Below is a small trained network, with its code and all its weights. Each question gives an input and a class and asks what happens when units are switched off, that is, made to give their printed mean instead of their output.

import numpy as np


def w(rows, s, z=0):
    codes = np.array(rows[::2]) - 128.0
    scale = np.full(codes.shape[1], s)
    scale[-1] = z or s
    return codes * scale


def norm(h):
    return h / np.sqrt((h * h).mean(-1, keepdims=True) + 1e-5)


def f(y):
    return np.maximum(y, 0)


def log_softmax(a):
    a = a - a.max(-1, keepdims=True)
    return a - np.log(np.exp(a).sum(-1, keepdims=True))


def net(x, mask):
    res = np.array(x, float).reshape(1, 5) / 4 @ E
    u = 0
    for l in range(4):
        y = f(norm(res) @ A[l][:, :-1].T + A[l][:, -1])
        res = res + np.where(mask[u : u + 3], y, B[l][:, -1]) @ B[l][:, :-1]
        u += 3
    return log_softmax(norm(res)[-1] @ U[:, :-1].T + U[:, -1])


A, B = {}, {}
E = w([
[126,128,126,127],'x0',
[154,28,27,76],'x1',
[128,127,130,129],'x2',
[121,155,72,235],'x3',
[79,104,254,197],'x4',
],0.0064)
A[0] = w([
[135,164,134,17,73],'0.n0',
[133,7,178,54,5],'0.n1',
[106,72,116,173,43],'0.n2',
],0.012,0.0018)
B[0] = w([
[210,193,249,163,240],'0.n0',
[2,192,11,58,253],'0.n1',
[121,80,177,225,172],'0.n2',
],0.0091,0.0056)
A[1] = w([
[166,86,132,56,39],'1.n0',
[93,4,127,112,63],'1.n1',
[153,34,33,111,2],'1.n2',
],0.015,0.002)
B[1] = w([
[133,40,127,119,175],'1.n0',
[41,116,48,143,193],'1.n1',
[198,154,254,189,255],'1.n2',
],0.01,0.0042)
A[2] = w([
[94,65,182,49,227],'2.n0',
[171,64,129,54,3],'2.n1',
[131,173,149,4,125],'2.n2',
],0.015,0.0017)
B[2] = w([
[111,183,105,42,186],'2.n0',
[1,112,174,133,162],'2.n1',
[120,50,134,245,254],'2.n2',
],0.011,0.0082)
A[3] = w([
[93,137,236,1,6],'3.n0',
[167,166,128,205,141],'3.n1',
[58,85,197,203,132],'3.n2',
],0.011,0.0016)
B[3] = w([
[105,6,46,181,151],'3.n0',
[83,175,109,71,198],'3.n1',
[192,96,139,107,246],'3.n2',
],0.015,0.012)
U = w([
[194,161,238,154,48],'0',
[80,2,152,166,92],'1',
[27,184,74,92,255],'2',
],0.012,0.00089)

Each question gives the input, the list of numbers given to net, and the class t.
The units are the neurons (one row each of A and B). Each row of codes is followed by its name. A weight is (code - 128) times the scale printed after its matrix; where a second scale follows, it is the last column's (A, B and U).
mask holds one flag per neuron, layer by layer. A switched-off neuron (its flag False) gives its mean, the last column of its row in B, instead of its output. The means were averaged over made-up inputs and are rounded, as every weight is.
A unit's drop is (log p(t) with every unit on - log p(t) with that unit switched off) / (log p(t) with every unit on - log p(t) with every unit switched off).
The circuit of an input: a set's keep is (log p(t) with only the set's units on - log p(t) with every unit switched off) / (log p(t) with every unit on - log p(t) with every unit switched off). Starting from all 12 units, units are removed one at a time, each time the one whose removal leaves the highest keep (on an exact tie, the one counted first), for as long as the keep stays at least 0.8.
units of the circuit, in order: the units of the circuit, biggest drop first
top k neurons: the k neurons with the biggest drops, biggest first
top k neurons in layer l: the k neurons of layer l with the biggest drops, biggest first
drop when u is switched off: that unit's drop, to one decimal
input [0,-2,-6,7,2], class 0: units of the circuit, in order : (0.n1; 2.n2)
input [-5,8,-3,-8,6], class 2: units of the circuit, in order : (0.n1)
input [-6,-8,8,-2,6], class 1: top 3 neurons : (3.n0; 2.n2; 0.n0)
input [1,-1,-5,-8,-7], class 0: top 4 neurons : (2.n2; 0.n0; 3.n0; 3.n2)
input [-5,-7,6,-7,2], class 1: top 2 neurons : (3.n0; 2.n0)
input [2,1,-2,5,-2], class 0: top 3 neurons : (0.n0; 1.n2; 0.n1)
input [-8,1,6,-6,1], class 2: top 2 neurons : (0.n1; 1.n2)
input [-4,-1,-8,0,-1], class 0: top 2 neurons : (2.n0; 1.n1)
input [7,7,0,0,1], class 2: top 2 neurons in layer 3 : (3.n2; 3.n0)
input [1,8,8,-4,2], class 2: top 3 neurons : (0.n1; 2.n0; 3.n2)
input [-7,-2,-7,-6,-6], class 0: top 2 neurons : (0.n0; 2.n2)
input [-4,-6,-1,-1,8], class 1: top 4 neurons : (3.n0; 2.n2; 0.n0; 1.n2)
input [6,-5,4,0,-7], class 0: top 2 neurons in layer 2 : (2.n0; 2.n2)
input [1,-5,6,0,5], class 1: top 2 neurons in layer 1 : (1.n2; 1.n1)
input [4,-5,0,-4,3], class 1: units of the circuit, in order : (3.n0)
input [2,8,-3,6,-5], class 0: top 2 neurons : (1.n2; 0.n1)
input [0,4,0,5,-2], class 0: drop when 1.n2 is switched off : 1.2
input [-8,-3,3,-1,-7], class 0: top 2 neurons in layer 2 : (2.n0; 2.n2)
input [7,-1,4,-3,-3], class 0: drop when 0.n0 is switched off : 1.5
input [-1,5,8,3,-2], class 0: units of the circuit, in order : (1.n2)
input [-3,0,-1,8,5], class 0: drop when 0.n1 is switched off : 0.9
input [-4,-6,1,-2,4], class 1: drop when 1.n0 is switched off : 0.0
